In the rows, 128 means zero.
Each row of numbers belongs to one of the nodes below and depends on some of the facts about them. Some rows are named. Which node is each other row?

There are 2 kinds of fact about the nodes: β, κ.
β: refers to; κ: belongs to class
flegi β [tiflol,zubur,vetram,zeplu,gubrus,tonu]
drerol β [fegro,vetros]
tavel β [gagra,nudras]
nasko β [klugo,drilon,stistosuk,lovas]
maplivel β [dredok,konim,ditu,grogir]
trubrakli β [flupla,gamim,pozoplil,gubrus]
brora β [gavi,klonil,viflaflem]
kika β [kulun]
liplom β [sifak,driki,valol]
trusuplok β [godrobran,brusko,gegres]
kago β [truran,grulur]
stoklim β [treduman]
ludon β [vetros]
fluklar β [sorir,nubur,truvun,nudras]
mikos β [ponimok,brusko,skefe,breleskom,drepla,dobru]
zuskam β [plenovos,drula]
gubuk β [tobrasul,grulur,fitus]
zaplar β [stiklir,rudem]
brare β [skapuzem,treze]
bistul β [pozoplil,ratre,fofle,nudras]
nelun β [mebram,plabrek,lustim]
drodrek β [vefon,skenok]
zutram β [traplisku,stesu,tigam,klumis]
laklar β [brusko,klenik,plemes,stilis]
trukle β [toge,tigam]
mipi β [flimes]
kuzitrim β [varok,tribuzor]
grutride β [dilufo,ponimok,zutrir,rudri]
vosu β [dilufo,gadrok]
stoklisem β [plenovos,mebram,gadrok,viflaflem]
tomizum β [fligum,brukin,ladepan]
tode β [stedam,zoke]
fludrek β [rokon,truran,brukin,nusti,subi]
badri β [stiklir,zagro,tropagros,mebram,pozoplil,dreplem,stesu,tigam]
dubim β [sifak,stustu,fegro,ratre,bristir]
lales β [gedak,visini,konim,lustim,drula,flaske]
sizus β [plabrek,grulur,nudras,vefas]
rustar β [gakle,visini,mebram,ladepan]
zaplobris β [godrobran,truvun,drepla,skapuzem]
drabi β [plestek,stimupler,stefa]
skodo β [vefas]
grozu β [dredok,konim,gregistel]
goflus β [nebaklu,flodan,driplavek]
trutram β [traplisku,treduman,silen,rudem]
domor β [zagro,truran,vetram,treduman]
kostu β [tropagros]
kobruk β [stefa,driskubrum,giflal,zutrir]
sumil β [paneri,treze]
studir β [zagro,vetram,rivo]
tavus β [grofo,silen,diplel,valol]
peklegol β [gavi,stibri]
stobal β [zeplu,nebaklu,fofle,gadrok,baklus,rudri]
stebuk β [drigi]
fedror β [meki,paneri]
fliter β [ruskir,dreplem]
klonuk β [kostova]
mimenu β [vetros]
drukista β [gavi,midek]
kloves β [stilas,gedro,gegres,vefas,zutrir]
tupan β [klonil,fitus]
plopa β [flimes,treduman,sobro,nutruk,kudridok]
leplol β [druzun,midek]
klenol β [gastil]
skegil β [zagro,vepu,moguk,nebaklu,druka,draru]
κ b <- draru,gedro,nasko,stilis,trubrakli,zubur,sifak,kika,liplom,ratre,dobru,varok,vetros,ditu,stedam,klugo,stoklim,rivo,mebram,zutrir,godrobran,mikos,zuskam,zaplar,brare,subi,bistul,zutram,dreplem,stilas,klonil,fligum,grulur,driskubrum,gadrok,grutride,viflaflem,silen,fitus,tiflol,nutruk,stefa,badri,treduman,gamim,flupla,klumis,tonu,ruskir,paneri,plestek,trutram,grogir,domor,kostu,dilufo,druka,kobruk,tavus,truran,ladepan,peklegol,stebuk,lovas,fedror,fliter,likul,grofo,skenok,drula,stiklir,skefe,tribuzor,kloves,toge,drigi,gubrus,leplol,truvun,klenol,skegil,vefas,bristir
κ a <- rudri,skapuzem,stustu,flegi,drerol,tropagros,treze,gregistel,giflal,flaske,lustim,tavel,maplivel,dredok,rudem,kudridok,brora,plenovos,trusuplok,breleskom,nubur,kago,ludon,fluklar,gubuk,valol,tobrasul,drilon,stimupler,fegro,nusti,nelun,gedak,nudras,nebaklu,drodrek,gagra,flimes,laklar,driplavek,fofle,trukle,kostova,driki,stibri,mipi,kuzitrim,gakle,vosu,stoklisem,rokon,kulun,tomizum,tode,baklus,plemes,flodan,fludrek,dubim,zagro,lales,sizus,rustar,zaplobris,drabi,skodo,visini,grozu,brukin,brusko,klenik,goflus,zoke,konim,gegres,plabrek,zeplu,druzun,sumil,studir,stesu,moguk,gavi,drepla,gratre,stobal,vepu,meki,vefon,klonuk,mimenu,sobro,stistosuk,gastil,diplel,drukista,ponimok,sorir,traplisku,tigam,pozoplil,tupan,plopa,vetram,midek

Some rows with their names:
bistul: [136 151 107 149 123 121 141 128  99  98  76 146 114  87 105  96 135 138
 133 138 146 154 133 187 156  51  88 119 130 147 130 211 118 150  93 111
 180 124 115 141 140]
nasko: [132 145 141 142  87 105 125 136  89 151  73 132 153  76 134 117 104 155
 105 133 136 131 129 166 122  84 108 122 142  76 136 178 145 161 112 112
 163 139  95 156 125]
mimenu: [103 131 133 150 146 101 151 127 102 118 123 151 145  95 118 126 132 130
  73 147 153 104 124  75 133 128 133 103 115  95 173 140  89  97 129 141
 160 106 125 141 144]
vetram: [130 117 156 130 194  99  86 128 119 106 149 150 130 146 147 106 154  94
 118 152 144 108 119  53 124 119 186  93  84 109 106 103 131 136 122 101
 148 148 124  94 125]
paneri: [213 136 147 111 147 112 113 127 129 148  75 117 140  98 149 135 100 130
 115 119 134 150 161 124 124 105 137 128 140  77  66 145 160 129 111  81
 151 160 132 132 108]
kostu: [162 146 125 125 133 118 100 146 102 117  99 124 136 110 123 101 138 145
 122 123 132 157 140 175 136  87 114 107 166 128  87 178 160 162 103 118
 147 146  75 130 147]
fludrek: [ 54  92 172 161 112  99 105 120  91 109 156 170 141 108 119  74 124 127
 102 148 168  90  88 115 128  96 118 107  67  96 175 115 163 131 127 141
 151  89 100 122 142]
skegil: [ 96 150 127 146 107 101 118 142  76 123  80 147 126 108 140  89 134 138
 124 145 138 137 117 171 119  46 116 113 131 119 133 201 148 208  99  86
 167 154  82 131 128]
fligum: [185 126 158 138 131 105  77 127 126 119  80 110 147  96 133 116 112 128
 138 118 116 140 139 141 131 105 134 117 118 102  91 103 185 141  78  93
 165 150 128 128 119]
kobruk: [131 111 138 126  89 106 120 114  68 124  89 108 146  60 126 143 110 124
 138 103  96 161 110 127 128  71  97 117 156 119 172 196 124 194  87 122
 162 124  82 189 151]
flupla: [189 151 123 130 163 118 103 132 120 113  76 127 126 109 134 116 136 124
 136 131 127 151 151 144 137  88 139 112 138 125  77 159 138 155  90  84
 167 163 127 126 125]
grutride: [135 122 124 117 102  97 134 119  66 117  92 120 133  84 129 133 112 122
 145 112 112 160 112 134 125  54 100 126 163 129 162 216 131 195  95  88
 155 134  87 172 134]
laklar: [ 93  97 142 110 119  92 159 119  82 131 156 151 126 122 131 119 109 120
  76 112 171 119 104  82 114 103 105 125 147  94 163 184 130 127 159 137
 113 105  88 135 136]
sumil: [108 117 151 127 127  95 153 127 101 138 145 162 132 116 132 114 112 131
  66 130 179 103 117  89 118 117 121 124 135  81 146 161 132 106 158 128
 124 107 107 124 130]
leplol: [177 148 135 138 106  98 110 137  90 161 100 138 175  73 133 123 110 175
 111 146 135 141 118 153 142  86 118 128 166  78 116 184 152 165  96  82
 160 118  88 145 132]
tigam: [165 121 137 103 205 113  88 143 122 106 166 125 147 159 121 118 166 116
  93 128 144 140 137  76 130 148 163  85 152 126  84 120 134 107 123 149
 126 136  89 102 166]
mebram: [241 147 118 124 166  91  67 137 126 106  97 101 142 130 120 119 142 130
 143 113 105 164 143 136 139 119 138 109 174 147  84 117 185 131  57  88
 151 154 114 105 143]
trusuplok: [104  86 141 106 124 100 160 105  90 120 167 150 122 118 125 124 106 108
  89 103 165 129 105  80 120  98 103 127 143 103 159 190 123 119 158 135
 108  94  98 140 138]

Name these rows:
No name comes twice in this set of rows, the named rows included.
[154 121 152 120 163  92 132 126 119 134 144 145 146 126 142 128 121 120
  79 130 158 111 129  55 118 143 150 114 129  77 124 123 131  94 141 114
 131 124 124 114 124] | meki
[150 139 139 129 102 111 125 131 101 144  78 134 136  88 135 112  99 147
 102 123 152 136 142 163 122  84 101 129 148  80 109 178 161 150 120  97
 151 139 106 143 117] | fedror
[180 106 140 131 179  88 101 114 121  88 169 135 137 132 104 114 141 107
 119 120 138 126 111  61 148 143 138 110 124 136 141  96 146  83  99 122
 141 104 139 110 153] | plabrek
[139 134 128 123 122 132  95 149  97 122  92 123 144  98 117 103 138 149
 117 120 132 157 145 187 128  90 113  98 158 117  84 181 152 165 109 146
 148 146  64 139 157] | zaplar
[205 158 114 134 174 132 123 127 137 107  56 116 125  87 118 133 138 123
 133 136 119 166 173 134 156 102 133 111 124 128  87 157 102 117  79  99
 190 147 157 141 133] | ratre
[181 141 149 122 146 141  94 138 121 139  61 110 157  71 131 139 127 132
 117 117 108 159 166 143 129 127 138  98 132  89  74 143 120 138  99 130
 172 160 107 159 144] | grofo
[175 103 148  95 178  99 146 111 122 125 156 143 121 137 140 134 111 101
  85 112 168 126 141  48 123 132 143 128 132  87 101 141 134  78 147 111
 120 124 137 117 120] | skapuzem
[251 137 144 129 151  95  79 125 115 152 115 126 177  83 135 134 119 158
 141 147 119 153 131 120 160 113 145 129 161  91  86 144 162 144  68  59
 167 119 119 134 133] | klonil
[127 140 125 122 117 137  96 152  92 124  99 128 147  99 112  96 140 154
 111 117 140 163 139 201 127  84 105  95 165 123  90 198 152 166 112 152
 138 142  48 138 165] | zutram
[159 133 121 132 203  89 131 121 112  94 141 149 126 139 129 121 158  98
 109 146 139 125 121  43 140 114 161 106 122 142 144 140 100 115 109  97
 157 127 142 106 141] | fofle

Now the same nodes, written a new way:
Some nodes and their rows:
baklus: [153 191 129 178 113 139 144 125 111 120 178  91 114 130 146 131 129 113
 151  76 150  83  82 127 119 149 135 131 144  68 123 164 149 115  74 116
 147 133 129 111 171 140 144 146 128 157 156 140]
maplivel: [153 141 101 157 128 158 105 122 100 143 178 174  86 167  91 123 146  75
 148  88 136  72  97 115  98 135 131 180 135  88 109 126 164 161  78  86
  99 138 130 107 167 136 114 148 151 209 118 151]
grofo: [160 181 141 131 116 132  73 135  90 164 180 133 117 124 178 128 105 131
 147  92 146 108 102 112 127 137 135 162 148 107 114 165 144 136 133 141
  93 140 124 170 197 121 123 141 186  91 123 145]
skapuzem: [139 159 138 201 126 129 126 130 103 125 178 105 122 172 127 144 104 113
 143  89 165  85  97 138 112 147 138 197 154  90 116 178 151 124  65 139
 143 118 112 145 163 138 121 129 174 155 127 138]
nutruk: [164 172 144 143 133 125  97 139  67 168 181 118 107 130 180 128 115 127
 149  90 130 105  80 119 118 143 116 178 151 125 103 165 119 135 128 127
 113 138 124 158 199 117 153 143 171 112 112 143]
flimes: [151 179 116 198 123 125 163 136  88 146 177 113  98 141 144 134 125 122
 142 101 142  98 101 133 113 144 119 161 162  94  96 162 105 133  93 132
 150 121 112 150 177 136 167 140 166 180 126 145]
fliter: [167 163 151 132 124 157  66 121 103 166 184 134 134 126 136 125 141 100
 145  70 138  90  89  84  93 155 131 175 142 137 128 167 166 154 108 102
  78 162 133 154 183 119  86 138 170 117 134 136]
klenik: [144 160 138 212 115 131 136 131 102 133 179 107 116 167 138 141 111 115
 141  91 163  84  97 136 111 130 142 172 154  86 120 168 155 133  72 139
 106 124 123 148 163 139 143 139 181 173 143 139]
gratre: [152 170 117 181 119 141 133 124 112 141 179 109 115 152 116 129 127 121
 149  89 151  86 100 111 100 144 136 168 151  88 115 158 147 136  77 123
 121 133 120 135 169 139 126 141 160 174 139 142]
godrobran: [151 161 172 154 129 125  64 139  79 141 181 110 135 166 179 140  85 118
 147  80 154  94  82 117 122 139 135 194 148 114 125 185 162 120 102 128
  94 131 126 152 183 121 115 134 195  70 115 136]
mimenu: [155 171 106 171 118 151 117 116 132 143 176 133 114 145 116 126 118 122
 150  93 165  87 105 112 100 144 151 170 141  68 122 138 158 135  86 147
 112 139 122 140 177 139 105 146 161 169 141 144]
drukista: [143 172 105 175 112 127 131 115 115 156 187 121 104 156  96 122 172 140
 141  81 130  82  91  80  94 151 144 201 151 102 122 152 159 142  89 147
 103 154 120 106 162 150 137 146 191 158 157 139]
gadrok: [154 201 155 120 113 132  77 136  83 138 185  97 120 121 184 129 117 121
 155  62 130  98  73  99 138 134 131 124 138 110 130 187 161 114 114 104
 108 138 136 117 182 129 132 142 156  64 145 139]
gamim: [161 187 154 110 131 144  73 126  96 147 180 110 134 118 157 127 114 115
 156  68 141  95  80 108 118 161 128 162 140 121 120 179 147 125 107 105
 131 143 123 144 192 117  99 134 138  88 122 139]
giflal: [164 195 123 158 118 138 146 141 106 128 179  75 132 168 123 128 101 137
 139  93 156  95 111  87  95 127 126 128 160  77 106 162 137 120  62  91
  94 129 124 133 170 144 127 146 170 157 142 144]
driplavek: [152 185 123 181 116 139 146 122 108 129 180  84 113 134 139 130 125 117
 154  82 150  84  84 125 114 138 137 141 145  84 115 165 148 123  71 130
 135 127 125 127 171 139 144 143 123 170 149 140]
lales: [152 139 103 173 121 165  99 123 103 145 177 188  78 162  91 124 158  61
 148  78 135  74 102  98  94 132 131 162 131  85 130 135 169 165  90  67
  96 143 134  99 159 141 104 151 175 207 130 147]
mikos: [168 123 174 186 127 141  63 125  92 151 185 144 126 170 174 131 121  95
 135  81 150  79  65 107  94 144 142 215 133 106 138 145 197 149 105 138
  37 166 145 132 180 122 119 154 207 130 136 135]

Which node is each row?
No name comes twice in this set of rows, the named rows included.
[160 186 155 130 116 143  79 132  89 162 183 118 133 118 152 131 128 109
 143  78 134 105 103 103 113 148 126 150 155 143 115 187 145 148 114 106
  92 143 125 179 187 121 100 128 176  90 129 139] | klumis
[175 194 153 105 127 133  80 146  84 147 183  79 142 156 160 123  86 142
 147  83 144 101  89  70 105 125 123 142 150 111 111 172 146 114  95  89
  60 139 134 141 189 126 115 146 173  83 127 142] | driskubrum
[182 155 158 142 138 149  71 137  99 152 181 139 134 175 158 123 111 114
 136  78 148  90  81  65  77 147 125 181 142  92 134 143 159 136 110  82
  50 170 141 115 186 127  97 159 211  99 126 139] | kloves
[166 161 128 193 120 155 143 113 127 127 180 122 110 136 131 122 160  91
 142  75 149  69  67 109  92 162 138 153 131  64 138 131 166 134  78 111
 121 166 140  90 171 139 131 161 133 194 166 139] | stobal
[151 182 112 186 109 136 136 130 113 144 176 132 104 138 142 133 121 129
 140 102 158 100 118 129 118 139 139 148 157  72 108 153 130 137 100 145
 131 128 117 166 179 139 137 142 182 161 139 147] | diplel
[146 199 149 130 114 148  62 138  81 150 183 125 117 121 161 134 120 100
 161  60 128 106  98  88 129 128 126 121 146 136 135 205 153 135 125  72
 113 128 128 143 176 129 101 130 183  78 132 136] | mebram
[173 173 116 164 127 149 137 128 117 142 180  95 129 167  98 119 125 126
 137  94 156  82 102  75  69 139 130 157 152  85 109 134 149 139  63  95
  71 150 130 126 169 142 110 154 169 187 147 145] | drabi
[177 151 153 160 131 156  89 111  98 163 185 117 121 113 157 118 149  98
 158  67 138  80  51 101  89 158 132 171 127 127 131 144 170 148 110 120
  79 171 145 128 186 115 122 154 129 153 141 134] | skegil
[147 180 121 173 128 141 126 128 119 129 173 125 119 157 124 137 111 119
 145  80 158  90 105 110 105 161 132 167 152  69 124 170 130 121  86 105
 170 129 111 123 171 141 105 137 174 134 127 141] | gagra
[172 159 145 166 134 140  99 129  82 175 181 137 108 125 170 124 134 113
 148  87 133 100  78 108  98 154 118 178 146 128 114 152 125 151 132 125
  95 155 127 155 197 116 142 148 175 135 119 140] | stoklim
[172 162 150 124 135 159  53 117 123 148 177 167 130 129 155 122 129 100
 146  66 150  88  80  91  97 179 135 183 127  89 145 147 167 137 126 104
 121 175 131 121 196 121  72 149 163  91 128 139] | bistul
[161 158 103 172 117 162 104 108 152 142 173 171 111 139 123 124 127 117
 144  94 172  84 109 114  98 161 157 172 134  42 134 119 167 140 100 149
 117 160 126 136 185 139  88 153 168 168 148 147] | dubim

The same nodes again, as new rows of numbers:
Some nodes and their rows:
zaplobris: [185 150 117 137 174  57 129 132 144 130 135 153 155  70  90]
brora: [163  89 176 124 172 131 200 116 143 108 155 165 126 105  79]
varok: [105 131 107  91 106 172  71 126 124 127 146 125 107 141 139]
rivo: [ 95 119 132 137 128 172  66 113 122 108 123  91 137 167 149]
tomizum: [175 156 153 123 169 124 184  95 130 110  85 143 147 108 125]
stesu: [125 125 147 198 112 119 171 126  86 175 121 134 156 152 113]
kudridok: [140 135 164 171  81  99 151  93  95 113  89 153 110 122 121]
plestek: [ 75 127 135  66 122 141  83 158 111 146 148 124  99 138 174]
skodo: [141 129 158 115 162  76 172 131 147 150 108 140 146  91 133]
druka: [ 92 117 127 135 127 162  65 127 129  98 139  79 116 167 138]
driskubrum: [ 65 128 141  73 131 126  83 173 119 143 146 124 104 133 180]
leplol: [125  82 128  77 159 181  90 114 134  91 182 158 112 124 118]
skenok: [106 131 105  88 105 171  70 127 120 129 143 126 107 137 136]
rokon: [139 155 169 136 101 129 166  99 143 136  57 129 136 106 121]
druzun: [140 109 163 136  95 136 181 128 137 136 146 150 100 106  68]
vetram: [126 134 169 186  93 114 153 113 123 136  79  84 131 141 104]
godrobran: [ 80 146  98 125 114 122  35 162 167 138 153 146 134 110 134]
stebuk: [130 121 105  80 152 161  73 117 119 110 152 134 117 133 148]

Rows to name:
No name comes twice in this set of rows, the named rows included.
[175 150 133 135 169  53 134 130 122 104 139 158 128  79 104] | laklar
[130 104 137 112 187 150  61  80 117  72 111 117 159 154 168] | domor
[ 88 137  88 126 112 136  49 156 177 147 139 134 155 116 132] | truvun
[ 70  90 131 128 126 200 108 153 164 105 168 140 118 157 125] | viflaflem
[141  95  98 106 198 151  74 110 114 116 151  95 166 160 155] | trubrakli
[188 119 159 135 189  86 160  97 107 100 108  79 142 123 106] | flegi
[163 118 151 147 196 120 204 128 129  97 147 140 144 125 108] | stoklisem
[118 142 143 165 118 140 206 160 141 129 132 128 117 135 102] | plenovos
[ 58 109 120 135 123 166  98 170 157 106 160  95 114 167 140] | gadrok
[140 198 109 155  91 153 205 157 130 133 110 140 106 136 122] | konim
[ 92 119 131 130  94 158  56 100 109  91 117 151 116 151 165] | nutruk
[119 126 125 162  94  98 171 146 176 183  98 111 160 109 111] | nudras
[126 120 170 133 110 126 177 114 164 155  95 144 143  98 104] | tobrasul

